[[144 132]
 [143 138]
 [116 111]
 [151 103]
 [128 101]
 [111 141]
 [151 119]
 [135 145]
 [121 111]
 [146 130]
 [132 110]
 [136 101]]
:
[[144 132]
 [116 111]
 [128 101]
 [151 119]
 [121 111]
 [132 110]]

[[135 131 127 134 129 130 140 126 120 143 131 126 132 105 122 137]
 [126 109 127 125 127 128 145 110 142 121 138 121 130 127 143 122]]
:
[[135 131 127 134 129 130 140 126 120 143 131 126 132 105 122 137]]

[[151 115 143 151 116 117 136 144 108 148 148 136 141 148]
 [122 149 141 154 115 102 138 120 122 127 105 153 153 149]]
:
[[151 115 143 151 116 117 136 144 108 148 148 136 141 148]]

[[116 115 142 120 139]
 [146 123 132 124 134]
 [111 116 139 107 137]
 [125 130 100 127 119]
 [143 136 114 122 121]
 [139 140 113 138 127]
 [117 123 137 109 111]
 [134 144 150 125 108]
 [133 143 109 143 139]
 [124 141 153 139 133]]
:
[[116 115 142 120 139]
 [111 116 139 107 137]
 [143 136 114 122 121]
 [117 123 137 109 111]
 [133 143 109 143 139]]

[[119 126 127 148 127 128 132]
 [118 130 140 120 129 136 134]
 [127 124 145 109 115 129 134]
 [135 130 114 111 106 123 134]]
:
[[119 126 127 148 127 128 132]
 [127 124 145 109 115 129 134]]

[[133 125]
 [133 118]
 [127 116]
 [127 107]
 [124 125]]
:
[[133 125]
 [127 116]
 [124 125]]

[[121 135 135 136]
 [124 129 129 133]
 [130 129 129 132]
 [130 129 129 131]
 [128 132 131 136]
 [132 113 114 103]
 [128 133 133 137]
 [126 127 127 133]
 [124 133 132 144]
 [139 132 132 135]
 [134 137 137 137]
 [137 133 133 119]]
:
[[121 135 135 136]
 [130 129 129 132]
 [128 132 131 136]
 [128 133 133 137]
 [124 133 132 144]
 [134 137 137 137]]

[[137 139 133 131 121 122 133 128 131]
 [112 138 129 146 135 129 121 120 139]
 [121 136 116 119 152 112 139 150 127]
 [121 122 129 137 125 147 120 123 141]
 [122 134 124 123 140 110 142 135 138]]
:
[[137 139 133 131 121 122 133 128 131]
 [121 136 116 119 152 112 139 150 127]
 [122 134 124 123 140 110 142 135 138]]

[[148 114 148 141 109 116]
 [113 122 118 114 145 133]
 [115 132 149 137 110 120]
 [133 148 119 144 138 110]
 [110 142 134 146 116 105]
 [135 129 146 108 132 119]]
:
[[148 114 148 141 109 116]
 [115 132 149 137 110 120]
 [110 142 134 146 116 105]]
---
[[137 124 135 134 121 118 138 122 129]
 [116 150 125 106 150 143 133 122 134]
 [121 141 120 125 130 122 143 116 132]
 [131 135 136 124 130 122 143 117 133]
 [115 135 111 128 130 128 128 126 128]]
:
[[128 126 128 128 130 128 111 135 115]
 [133 117 143 122 130 124 136 135 131]
 [132 116 143 122 130 125 120 141 121]
 [134 122 133 143 150 106 125 150 116]
 [129 122 138 118 121 134 135 124 137]]

[[143 125 141 129]
 [132 120 131 112]
 [132 132 131 143]
 [132 115 131 100]
 [136 126 136 130]
 [121 117 122 103]
 [141 117 139 107]
 [125 119 125 109]
 [139 116 137 107]
 [142 126 140 132]
 [125 130 125 138]]
:
[[138 125 130 125]
 [132 140 126 142]
 [107 137 116 139]
 [109 125 119 125]
 [107 139 117 141]
 [103 122 117 121]
 [130 136 126 136]
 [100 131 115 132]
 [143 131 132 132]
 [112 131 120 132]
 [129 141 125 143]]

[[121 134 122 118 121 123 126 122 134 135 139 135 151]
 [135 122 122 127 134 126 129 130 122 138 132 131 147]
 [131 141 122 128 127 131 115 126 141 131 140 133 136]
 [122 130 122 114 134 132 122 118 130 146 135 143 126]
 [131 120 122 129 134 129 119 124 120 139 134 135 123]
 [131 136 122 122 114 129 125 126 136 133 136 137 144]]
:
[[144 137 136 133 136 126 125 129 114 122 122 136 131]
 [123 135 134 139 120 124 119 129 134 129 122 120 131]
 [126 143 135 146 130 118 122 132 134 114 122 130 122]
 [136 133 140 131 141 126 115 131 127 128 122 141 131]
 [147 131 132 138 122 130 129 126 134 127 122 122 135]
 [151 135 139 135 134 122 126 123 121 118 122 134 121]]

[[124 132 129 121 130 125 128 131 122 127 124 131 123 130]
 [128 121 127 125 119 119 127 147 131 118 128 121 115 126]
 [129 132 130 123 126 121 118 139 116 151 144 123 128 127]
 [135 133 123 123 116 142 119 142 121 138 128 124 123 123]
 [134 120 126 122 134 129 115 134 134 127 127 135 130 131]]
:
[[131 130 135 127 127 134 134 115 129 134 122 126 120 134]
 [123 123 124 128 138 121 142 119 142 116 123 123 133 135]
 [127 128 123 144 151 116 139 118 121 126 123 130 132 129]
 [126 115 121 128 118 131 147 127 119 119 125 127 121 128]
 [130 123 131 124 127 122 131 128 125 130 121 129 132 124]]

[[127 131 112 149 126 115]
 [127 126 131 110 135 129]
 [108 126 127 110 125 125]]
:
[[125 125 110 127 126 108]
 [129 135 110 131 126 127]
 [115 126 149 112 131 127]]

[[131 124 122 120 134 123]
 [134 106 102 117 131 118]
 [130 117 114 122 134 121]
 [124 123 121 127 122 128]]
:
[[128 122 127 121 123 124]
 [121 134 122 114 117 130]
 [118 131 117 102 106 134]
 [123 134 120 122 124 131]]

[[119 139 121 120 126 144]
 [108 128 137 129 121 126]
 [111 127 139 133 121 119]
 [105 116 137 128 121 117]]
:
[[117 121 128 137 116 105]
 [119 121 133 139 127 111]
 [126 121 129 137 128 108]
 [144 126 120 121 139 119]]

[[121 122 137 128 129 115 121 123 128 131]
 [123 129 117 145 123 122 126 129 124 133]
 [125 156 137 122 132 127 137 131 130 123]
 [132 123 140 131 137 118 114 127 129 134]]
:
[[134 129 127 114 118 137 131 140 123 132]
 [123 130 131 137 127 132 122 137 156 125]
 [133 124 129 126 122 123 145 117 129 123]
 [131 128 123 121 115 129 128 137 122 121]]
